Below are the code and all the weights of a small trained network. Each question names an input and a target symbol and asks about switching units off, where a switched-off unit gives its printed mean instead of its output.

import numpy as np


def w(rows, s, z=0):
    codes = np.array(rows[::2]) - 128.0
    scale = np.full(codes.shape[1], s)
    scale[-1] = z or s
    return codes * scale


def f(y):
    return y / 2 * (1 + np.tanh(0.7978845608 * (y + 0.044715 * y**3)))


def softmax(a):
    e = np.exp(a - a.max(-1, keepdims=True))
    return e / e.sum(-1, keepdims=True)


def log_softmax(a):
    a = a - a.max(-1, keepdims=True)
    return a - np.log(np.exp(a).sum(-1, keepdims=True))


def net(x, mask):
    ids = ['Ωαβηξτ'.index(c) for c in x.split()]
    T = len(ids)
    res = E[ids] + P[:T]
    u = 0
    for l in range(2):
        r = res
        for j in range(3):
            rows = slice(2 * j, 2 * j + 2)
            q, k, v = (r @ M[l][rows].T for M in (Q, K, V))
            z = softmax(np.where(np.tri(T) > 0, q @ k.T / 2**0.5, -1e9)) @ v
            o = O[l][rows]
            res = res + np.where(mask[u + j], z, o[:, -1]) @ o[:, :-1]
        u += 3
        y = f(res @ A[l][:, :-1].T + A[l][:, -1])
        res = res + np.where(mask[u : u + 12], y, B[l][:, -1]) @ B[l][:, :-1]
        u += 12
    return log_softmax(res[-1] @ U[:, :-1].T + U[:, -1])


Q, K, V, O, A, B = {}, {}, {}, {}, {}, {}
E = w([
[123,128,114,60,86,117,50],'Ω',
[59,91,127,3,157,111,193],'α',
[134,22,148,102,174,191,63],'β',
[131,50,151,234,166,187,79],'η',
[113,163,133,201,86,98,103],'ξ',
[134,65,163,104,216,157,208],'τ',
],0.016)
P = w([
[184,206,5,128,179,134,106],'0',
[187,137,152,103,72,136,131],'1',
[152,163,168,105,75,139,123],'2',
[145,215,90,127,180,118,102],'3',
[138,112,125,144,112,55,113],'4',
[88,121,201,137,68,74,121],'5',
[65,221,143,150,177,93,101],'6',
[71,166,123,168,172,43,100],'7',
[44,135,180,170,113,39,114],'8',
],0.012)
Q[0] = w([
[122,115,138,129,137,142,79],'0.h1',
[144,154,139,135,117,100,119],'0.h1',
[123,252,61,125,238,192,98],'0.h2',
[145,74,60,144,168,27,108],'0.h2',
[125,129,127,97,131,113,119],'0.h3',
[145,126,147,133,148,118,171],'0.h3',
],0.022)
K[0] = w([
[133,119,130,133,128,140,93],'0.h1',
[160,156,139,125,120,95,134],'0.h1',
[183,30,82,141,90,39,151],'0.h2',
[92,115,250,121,80,135,128],'0.h2',
[132,129,127,99,130,119,101],'0.h3',
[133,131,131,124,140,116,176],'0.h3',
],0.022)
V[0] = w([
[117,95,149,70,194,117,235],'0.h1',
[132,134,134,233,129,133,191],'0.h1',
[151,193,117,183,56,155,67],'0.h2',
[166,108,140,233,194,133,202],'0.h2',
[126,145,82,87,111,83,253],'0.h3',
[225,49,69,125,142,180,131],'0.h3',
],0.0073)
O[0] = w([
[132,187,115,135,96,80,119,30],'0.h1',
[116,167,141,48,138,116,154,93],'0.h1',
[109,184,181,81,173,148,1,164],'0.h2',
[212,123,135,125,154,62,132,131],'0.h2',
[133,146,169,163,191,196,143,3],'0.h3',
[119,197,137,125,104,140,125,186],'0.h3',
],0.011,0.0039)
A[0] = w([
[131,104,142,176,140,131,110,130],'0.n1',
[143,178,124,218,72,114,91,76],'0.n2',
[116,109,89,1,113,103,141,118],'0.n3',
[125,70,97,112,171,94,118,148],'0.n4',
[145,83,90,102,121,152,101,75],'0.n5',
[88,152,176,123,155,131,70,27],'0.n6',
[162,48,168,158,199,203,128,108],'0.n7',
[138,186,166,144,84,166,137,107],'0.n8',
[105,171,163,165,164,112,168,162],'0.n9',
[176,102,106,126,123,95,156,2],'0.n10',
[130,163,157,116,141,129,102,102],'0.n11',
[107,146,95,104,114,108,117,42],'0.n12',
],0.013,0.0087)
B[0] = w([
[117,171,147,88,97,104,134,173],'0.n1',
[176,100,73,12,216,165,169,176],'0.n2',
[178,98,62,78,180,142,139,201],'0.n3',
[150,211,168,149,85,144,128,226],'0.n4',
[103,121,107,167,125,99,145,163],'0.n5',
[151,65,122,180,169,102,194,254],'0.n6',
[162,103,23,34,166,118,136,217],'0.n7',
[120,45,89,107,166,141,118,134],'0.n8',
[121,130,142,146,67,135,71,208],'0.n9',
[131,94,159,152,204,160,89,145],'0.n10',
[141,105,93,159,136,105,144,191],'0.n11',
[125,117,132,115,178,152,183,119],'0.n12',
],0.011,0.0065)
Q[1] = w([
[101,209,118,245,155,52,141],'1.h1',
[169,113,92,163,102,156,98],'1.h1',
[74,166,137,217,99,91,85],'1.h2',
[150,91,110,184,98,118,74],'1.h2',
[185,2,231,65,74,188,135],'1.h3',
[165,42,119,202,122,49,142],'1.h3',
],0.008)
K[1] = w([
[168,36,226,120,85,182,150],'1.h1',
[135,118,135,112,181,180,84],'1.h1',
[104,69,241,162,83,95,124],'1.h2',
[118,131,163,135,70,83,103],'1.h2',
[143,244,36,171,255,150,117],'1.h3',
[55,161,206,118,182,111,202],'1.h3',
],0.007)
V[1] = w([
[104,228,132,167,179,91,159],'1.h1',
[96,165,162,142,132,117,124],'1.h1',
[164,35,161,2,104,106,180],'1.h2',
[114,45,167,101,60,46,30],'1.h2',
[155,29,160,120,80,87,74],'1.h3',
[66,154,162,97,159,80,153],'1.h3',
],0.0058)
O[1] = w([
[91,170,20,93,115,60,118,79],'1.h1',
[107,155,78,146,143,83,154,4],'1.h1',
[150,74,168,201,52,162,84,197],'1.h2',
[77,255,143,175,177,117,154,116],'1.h2',
[127,60,187,103,37,94,113,169],'1.h3',
[121,197,56,211,166,150,110,8],'1.h3',
],0.0066,0.0031)
A[1] = w([
[145,136,172,79,159,93,68,125],'1.n1',
[68,179,174,113,107,123,106,133],'1.n2',
[30,90,105,105,155,164,88,50],'1.n3',
[85,94,185,250,120,114,150,215],'1.n4',
[166,73,93,161,93,100,135,97],'1.n5',
[77,161,193,217,99,94,105,44],'1.n6',
[189,170,149,101,103,114,140,122],'1.n7',
[98,151,239,90,142,155,153,100],'1.n8',
[167,141,82,94,147,96,137,9],'1.n9',
[117,121,115,201,100,143,148,58],'1.n10',
[156,160,156,103,112,110,111,70],'1.n11',
[85,140,212,216,104,100,110,150],'1.n12',
],0.013)
B[1] = w([
[99,140,50,151,131,118,135,255],'1.n1',
[134,84,141,150,74,134,128,136],'1.n2',
[119,192,167,94,144,142,131,163],'1.n3',
[125,102,163,170,100,113,92,253],'1.n4',
[116,180,146,135,166,146,152,227],'1.n5',
[138,129,145,5,153,82,46,144],'1.n6',
[128,151,151,88,107,149,132,187],'1.n7',
[146,115,99,89,123,107,120,132],'1.n8',
[91,160,162,154,191,140,158,148],'1.n9',
[136,143,108,83,153,130,116,126],'1.n10',
[90,128,104,121,97,149,156,131],'1.n11',
[91,188,100,139,206,184,209,187],'1.n12',
],0.016,0.007)
U = w([
[114,116,149,96,212,150,110,63],'Ω',
[104,101,82,192,151,200,211,92],'α',
[199,67,134,115,105,90,69,254],'β',
[193,129,61,75,204,140,158,173],'η',
[164,52,94,150,246,96,117,46],'ξ',
[254,148,167,130,196,100,161,85],'τ',
],0.0082,0.0092)

Each question gives the input, a string of symbols that net reads in full, and the target symbol t.
The units are the heads (2 rows each of Q, K, V and O) and the neurons (one row each of A and B). Each row of codes is followed by its name. A weight is (code - 128) times the scale printed after its matrix; where a second scale follows, it is the last column's (O, A, B and U).
mask holds one flag per unit, layer by layer, with each layer's heads first. A switched-off unit (its flag False) gives its mean, the last column of its rows in O or B, instead of its output. The means were averaged over made-up inputs and are rounded, as every weight is.
A unit's drop is (log p(t) with every unit on - log p(t) with that unit switched off) / (log p(t) with every unit on - log p(t) with every unit switched off).
The circuit of an input: a set's keep is (log p(t) with only the set's units on - log p(t) with every unit switched off) / (log p(t) with every unit on - log p(t) with every unit switched off). Starting from the 12 units with the biggest drops (on a tie, the unit counted first), units are removed one at a time, each time the one whose removal leaves the highest keep (on an exact tie, the one counted first), for as long as the keep stays at least 0.8.
circuit, biggest first: the units of the circuit, biggest drop first
k most important neurons: the k neurons with the biggest drops, biggest first
top k neurons in layer l: the k neurons of layer l with the biggest drops, biggest first
input β η η β Ω Ω α Ω β, target α: circuit, biggest first => 0.h2
input ξ β β η Ω ξ, target η: 3 most important neurons => 1.n4; 1.n1; 0.n2
input η β ξ Ω τ η, target Ω: 2 most important neurons => 1.n3; 0.n4
input ξ β η ξ η β η β, target α: top 4 neurons in layer 0 => 0.n7; 0.n2; 0.n4; 0.n3
input ξ α α β Ω τ Ω ξ, target τ: top 2 neurons in layer 1 => 1.n5; 1.n1
input τ η ξ Ω ξ ξ τ, target ξ: 2 most important neurons => 0.n6; 1.n7
input τ ξ Ω β β Ω β, target β: top 4 neurons in layer 0 => 0.n6; 0.n9; 0.n7; 0.n10
input Ω β β α ξ, target η: 3 most important neurons => 0.n2; 1.n4; 0.n9
input ξ η β η η, target α: 2 most important neurons => 1.n12; 0.n3
input β β α α ξ Ω ξ η, target Ω: 3 most important neurons => 1.n3; 1.n1; 0.n3
input τ τ Ω η, target τ: circuit, biggest first => 0.h2; 1.n1; 1.n5
input α ξ η β β Ω Ω, target β: 2 most important neurons => 0.n3; 1.n12
input τ η τ α Ω β η, target β: circuit, biggest first => 0.n2; 1.n12; 1.n5
input η τ τ τ β α, target τ: circuit, biggest first => 0.h2; 1.n1; 0.n4
input η β τ Ω α η τ, target α: top 2 neurons in layer 1 => 1.n5; 1.n6
input ξ Ω η ξ ξ ξ α η β, target η: circuit, biggest first => 0.n7
input ξ ξ ξ, target α: 2 most important neurons => 0.n7; 0.n3
input ξ ξ β Ω β ξ τ τ τ, target τ: top 2 neurons in layer 1 => 1.n1; 1.n12
input Ω τ τ τ, target τ: circuit, biggest first => 0.h2; 1.n1; 0.h1
input α ξ Ω α β τ β τ α, target α: 2 most important neurons => 1.n12; 0.n7
input ξ β β α Ω β β, target Ω: top 2 neurons in layer 1 => 1.n12; 1.n6
input τ α β α, target α: most important neuron => 1.n6
input β β ξ Ω ξ Ω τ Ω, target Ω: top 3 neurons in layer 1 => 1.n3; 1.n12; 1.n1
input τ Ω β β, target Ω: 2 most important neurons => 1.n3; 0.n4
input ξ β ξ τ β Ω η ξ, target Ω: 2 most important neurons => 1.n12; 1.n3
input ξ β ξ β τ τ α β, target τ: 2 most important neurons => 1.n12; 0.n4
